Below is a small trained network, with its code and all its weights. Each question gives an input and a target symbol and asks what happens when units are switched off, that is, made to give their printed mean instead of their output.

import numpy as np


def w(rows, s, z=0):
    codes = np.array(rows[::2]) - 128.0
    scale = np.full(codes.shape[1], s)
    scale[-1] = z or s
    return codes * scale


def f(y):
    return y / 2 * (1 + np.tanh(0.7978845608 * (y + 0.044715 * y**3)))


def softmax(a):
    e = np.exp(a - a.max(-1, keepdims=True))
    return e / e.sum(-1, keepdims=True)


def log_softmax(a):
    a = a - a.max(-1, keepdims=True)
    return a - np.log(np.exp(a).sum(-1, keepdims=True))


def net(x, mask):
    ids = ['γδμξστφψω'.index(c) for c in x.split()]
    T = len(ids)
    res = E[ids] + P[:T]
    r = res
    for j in range(3):
        rows = slice(4 * j, 4 * j + 4)
        q, k, v = (r @ M[0][rows].T for M in (Q, K, V))
        z = softmax(np.where(np.tri(T) > 0, q @ k.T / 4**0.5, -1e9)) @ v
        o = O[0][rows]
        res = res + np.where(mask[j], z, o[:, -1]) @ o[:, :-1]
    y = f(res @ A[0][:, :-1].T + A[0][:, -1])
    res = res + np.where(mask[3:27], y, B[0][:, -1]) @ B[0][:, :-1]
    return log_softmax(res[-1] @ U[:, :-1].T + U[:, -1])


Q, K, V, O, A, B = {}, {}, {}, {}, {}, {}
E = w([
[185,161,141,180,68,108,91,94,198],'γ',
[199,158,133,84,150,96,93,90,205],'δ',
[82,163,185,116,125,140,96,34,91],'μ',
[193,150,83,65,75,128,95,161,111],'ξ',
[138,139,165,172,123,8,143,91,172],'σ',
[211,118,193,119,73,173,78,131,111],'τ',
[136,119,67,155,138,125,123,44,133],'φ',
[123,85,142,223,167,128,124,135,38],'ψ',
[137,109,144,179,45,105,136,129,50],'ω',
],0.018)
P = w([
[54,110,115,93,88,176,191,147,192],'0',
[2,202,138,100,144,141,139,144,101],'1',
[65,229,137,111,177,126,182,148,89],'2',
[140,94,109,110,75,154,185,123,177],'3',
[63,165,119,118,131,136,108,148,101],'4',
[128,209,129,118,165,110,180,133,78],'5',
[185,65,103,109,55,142,164,109,166],'6',
[106,135,103,119,118,122,92,155,98],'7',
[196,201,119,132,160,96,180,117,55],'8',
[235,30,102,112,32,126,139,92,159],'9',
[148,102,86,118,108,105,75,164,88],'10',
],0.013)
Q[0] = w([
[162,87,140,125,138,147,163,96,141],'head 1',
[128,146,132,133,66,134,141,80,164],'head 1',
[43,39,123,49,76,112,101,152,183],'head 1',
[88,112,108,173,165,149,80,183,162],'head 1',
[167,31,174,243,58,85,198,151,131],'head 2',
[114,199,251,160,73,139,135,165,2],'head 2',
[189,243,117,211,43,118,4,54,146],'head 2',
[76,106,122,198,222,3,123,22,61],'head 2',
[179,182,131,167,215,128,141,150,64],'head 3',
[133,146,115,126,106,126,127,93,119],'head 3',
[146,140,107,166,142,146,129,169,141],'head 3',
[69,99,123,121,157,113,57,173,122],'head 3',
],0.033)
K[0] = w([
[112,96,141,112,124,122,135,147,140],'head 1',
[165,119,130,111,133,90,116,65,101],'head 1',
[78,181,116,161,118,148,132,68,217],'head 1',
[95,129,146,107,162,115,170,121,152],'head 1',
[122,93,167,252,106,79,125,184,122],'head 2',
[130,116,253,128,64,159,186,155,65],'head 2',
[168,224,155,127,42,132,127,25,158],'head 2',
[81,63,137,192,177,75,174,23,114],'head 2',
[114,135,126,145,140,163,150,201,128],'head 3',
[157,143,127,131,110,90,111,110,108],'head 3',
[127,107,131,121,141,116,133,133,123],'head 3',
[105,133,135,148,143,124,113,120,160],'head 3',
],0.043)
V[0] = w([
[94,172,2,156,88,140,117,128,137],'head 1',
[106,114,130,145,146,36,161,97,145],'head 1',
[152,107,192,137,222,196,79,51,164],'head 1',
[138,194,58,25,85,76,129,169,156],'head 1',
[35,214,163,108,102,196,248,132,165],'head 2',
[138,86,119,126,126,77,60,139,138],'head 2',
[144,115,135,145,136,181,134,103,134],'head 2',
[113,158,157,131,117,196,205,104,141],'head 2',
[130,126,105,136,121,169,99,174,110],'head 3',
[161,124,170,152,106,117,133,172,109],'head 3',
[113,167,139,142,137,124,120,81,169],'head 3',
[117,40,173,9,156,60,140,118,71],'head 3',
],0.0089)
O[0] = w([
[103,63,79,127,154,66,127,226,120,154],'head 1',
[38,126,72,61,58,169,79,133,176,117],'head 1',
[168,185,139,199,166,213,79,150,176,80],'head 1',
[102,1,164,82,207,68,40,197,71,154],'head 1',
[217,114,121,141,90,117,123,83,127,105],'head 2',
[124,156,101,155,147,119,140,167,122,129],'head 2',
[104,83,134,100,134,137,136,132,108,137],'head 2',
[140,86,142,106,109,129,139,94,118,150],'head 2',
[205,135,128,102,170,131,172,149,116,77],'head 3',
[157,121,141,140,111,93,154,89,98,154],'head 3',
[83,132,126,176,138,127,72,146,126,184],'head 3',
[95,94,171,49,89,168,171,34,183,3],'head 3',
],0.0062,0.0053)
A[0] = w([
[38,188,118,102,141,162,143,126,28,75],'neuron 1',
[14,242,198,106,198,120,138,164,96,45],'neuron 2',
[155,64,113,137,100,215,87,114,183,95],'neuron 3',
[145,135,92,66,105,108,114,68,136,122],'neuron 4',
[136,104,80,117,143,90,196,117,217,95],'neuron 5',
[179,41,122,157,96,216,128,126,150,55],'neuron 6',
[96,217,98,115,114,147,152,139,143,78],'neuron 7',
[147,48,174,112,148,113,171,128,163,141],'neuron 8',
[45,199,146,84,249,161,145,151,146,58],'neuron 9',
[81,190,128,73,188,192,106,128,59,158],'neuron 10',
[168,135,138,137,176,123,125,89,187,113],'neuron 11',
[59,121,142,138,112,197,117,112,98,118],'neuron 12',
[157,88,118,63,120,147,157,181,197,28],'neuron 13',
[84,144,205,158,170,176,103,139,57,80],'neuron 14',
[155,64,75,102,93,179,153,136,137,110],'neuron 15',
[30,199,150,89,179,162,109,119,65,10],'neuron 16',
[66,171,157,101,199,155,203,141,103,113],'neuron 17',
[166,59,109,162,46,184,140,184,143,93],'neuron 18',
[96,176,208,111,154,118,101,149,144,135],'neuron 19',
[111,153,134,135,176,164,101,131,196,120],'neuron 20',
[96,137,110,150,92,127,132,139,61,136],'neuron 21',
[40,181,194,117,145,172,137,173,64,86],'neuron 22',
[49,179,121,107,112,151,133,159,145,88],'neuron 23',
[37,185,117,130,233,107,168,119,152,115],'neuron 24',
],0.014,0.011)
B[0] = w([
[148,101,90,101,104,58,137,118,128,187],'neuron 1',
[129,138,176,19,153,171,113,124,142,175],'neuron 2',
[142,83,111,82,145,134,130,94,111,209],'neuron 3',
[110,152,161,106,126,128,145,160,141,219],'neuron 4',
[155,156,104,98,138,100,131,84,102,195],'neuron 5',
[122,175,115,102,176,94,124,194,116,177],'neuron 6',
[119,97,87,85,105,149,78,190,93,153],'neuron 7',
[155,126,99,131,135,176,156,164,132,185],'neuron 8',
[117,152,107,98,95,51,115,79,34,134],'neuron 9',
[164,61,110,167,123,141,154,139,116,190],'neuron 10',
[97,99,131,160,104,174,147,127,130,193],'neuron 11',
[114,133,169,134,140,107,74,141,162,156],'neuron 12',
[98,181,83,107,78,164,114,144,149,139],'neuron 13',
[81,140,126,128,109,108,120,110,169,175],'neuron 14',
[134,124,161,163,110,142,88,101,75,177],'neuron 15',
[152,177,3,148,174,203,140,125,143,140],'neuron 16',
[98,178,111,146,115,166,90,156,92,143],'neuron 17',
[114,89,114,154,112,110,130,123,156,253],'neuron 18',
[126,117,107,160,158,154,125,114,96,194],'neuron 19',
[141,172,107,149,148,112,149,81,151,152],'neuron 20',
[118,164,145,132,171,161,122,111,157,246],'neuron 21',
[152,143,145,136,84,152,193,130,83,160],'neuron 22',
[142,134,176,163,169,120,154,142,116,154],'neuron 23',
[125,82,141,144,70,109,110,131,165,194],'neuron 24',
],0.026,0.0057)
U = w([
[70,254,70,205,220,104,87,163,94,255],'γ',
[127,117,82,113,157,85,100,42,35,91],'δ',
[129,160,40,109,159,161,166,71,185,5],'μ',
[171,120,96,122,196,110,189,178,87,125],'ξ',
[88,127,154,83,155,138,113,110,158,156],'σ',
[124,127,156,193,102,169,209,76,88,222],'τ',
[123,101,40,167,103,43,135,120,215,100],'φ',
[97,176,61,110,62,125,130,145,102,87],'ψ',
[124,232,94,104,118,33,239,108,137,216],'ω',
],0.0042,0.0027)

Each question gives the input, a string of symbols that net reads in full, and the target symbol t.
The units are the heads (4 rows each of Q, K, V and O) and the neurons (one row each of A and B). Each row of codes is followed by its name. A weight is (code - 128) times the scale printed after its matrix; where a second scale follows, it is the last column's (O, A, B and U).
mask holds one flag per unit, heads first, then neurons. A switched-off unit (its flag False) gives its mean, the last column of its rows in O or B, instead of its output. The means were averaged over made-up inputs and are rounded, as every weight is.
A unit's drop is (log p(t) with every unit on - log p(t) with that unit switched off) / (log p(t) with every unit on - log p(t) with every unit switched off).
The circuit of an input: a set's keep is (log p(t) with only the set's units on - log p(t) with every unit switched off) / (log p(t) with every unit on - log p(t) with every unit switched off). Starting from the 12 units with the biggest drops (on a tie, the unit counted first), units are removed one at a time, each time the one whose removal leaves the highest keep (on an exact tie, the one counted first), for as long as the keep stays at least 0.8.
units of the circuit, in order: the units of the circuit, biggest drop first
unit that matters most: the unit with the biggest drop
top k neurons: the k neurons with the biggest drops, biggest first
which heads matter: for each layer, one digit per head in row order, 1 if its drop is at least 0.15 and else 0, layers parted by /
input δ σ τ ψ ψ τ μ σ, target τ: units of the circuit, in order	head 1; neuron 11; head 2
input γ τ γ σ τ σ γ φ ψ ψ, target γ: units of the circuit, in order	neuron 6; neuron 21
input φ ω γ φ τ φ, target τ: units of the circuit, in order	head 1; neuron 11; head 3
input φ γ τ ψ φ γ φ γ γ φ σ, target σ: top 2 neurons	neuron 2; neuron 24
input γ τ γ σ γ γ, target τ: which heads matter	100
input ξ γ δ ξ γ φ γ γ γ φ, target δ: units of the circuit, in order	neuron 15; neuron 3
input γ ω δ ω γ σ, target ω: units of the circuit, in order	head 1; neuron 5; head 3
input ψ φ τ φ γ, target γ: unit that matters most	head 3
input γ γ ψ τ φ ω ξ φ φ, target ξ: which heads matter	101
input ξ ω μ ψ σ γ τ, target ξ: top 2 neurons	neuron 6; neuron 8
input σ δ φ γ τ, target τ: units of the circuit, in order	neuron 22; neuron 10; head 2
input σ ω φ, target ω: which heads matter	110
input ω ω γ γ φ, target φ: which heads matter	000
input σ φ γ γ ξ τ γ γ γ φ φ, target φ: units of the circuit, in order	head 2; neuron 24; neuron 1
input δ γ δ σ τ δ, target τ: units of the circuit, in order	neuron 11; head 1
input τ φ γ ψ ψ φ μ, target σ: units of the circuit, in order	neuron 12; head 3; neuron 4
input δ γ γ ω γ, target ω: top neuron	neuron 4
input ξ δ μ, target ξ: units of the circuit, in order	head 1; neuron 10
input δ γ μ δ φ ω δ γ γ σ δ, target γ: top 3 neurons	neuron 3; neuron 18; neuron 1
input δ φ ξ γ σ σ γ γ, target γ: which heads matter	011
input φ γ τ μ, target σ: which heads matter	011
input σ γ σ γ, target φ: which heads matter	001
input γ γ σ γ δ γ ω μ τ σ, target ω: which heads matter	110
input μ γ γ ψ γ φ τ γ φ ω, target τ: which heads matter	111
input γ ξ φ ω σ τ σ τ γ γ τ, target γ: units of the circuit, in order	neuron 6; head 1
input γ γ ξ, target ξ: units of the circuit, in order	head 1; neuron 10
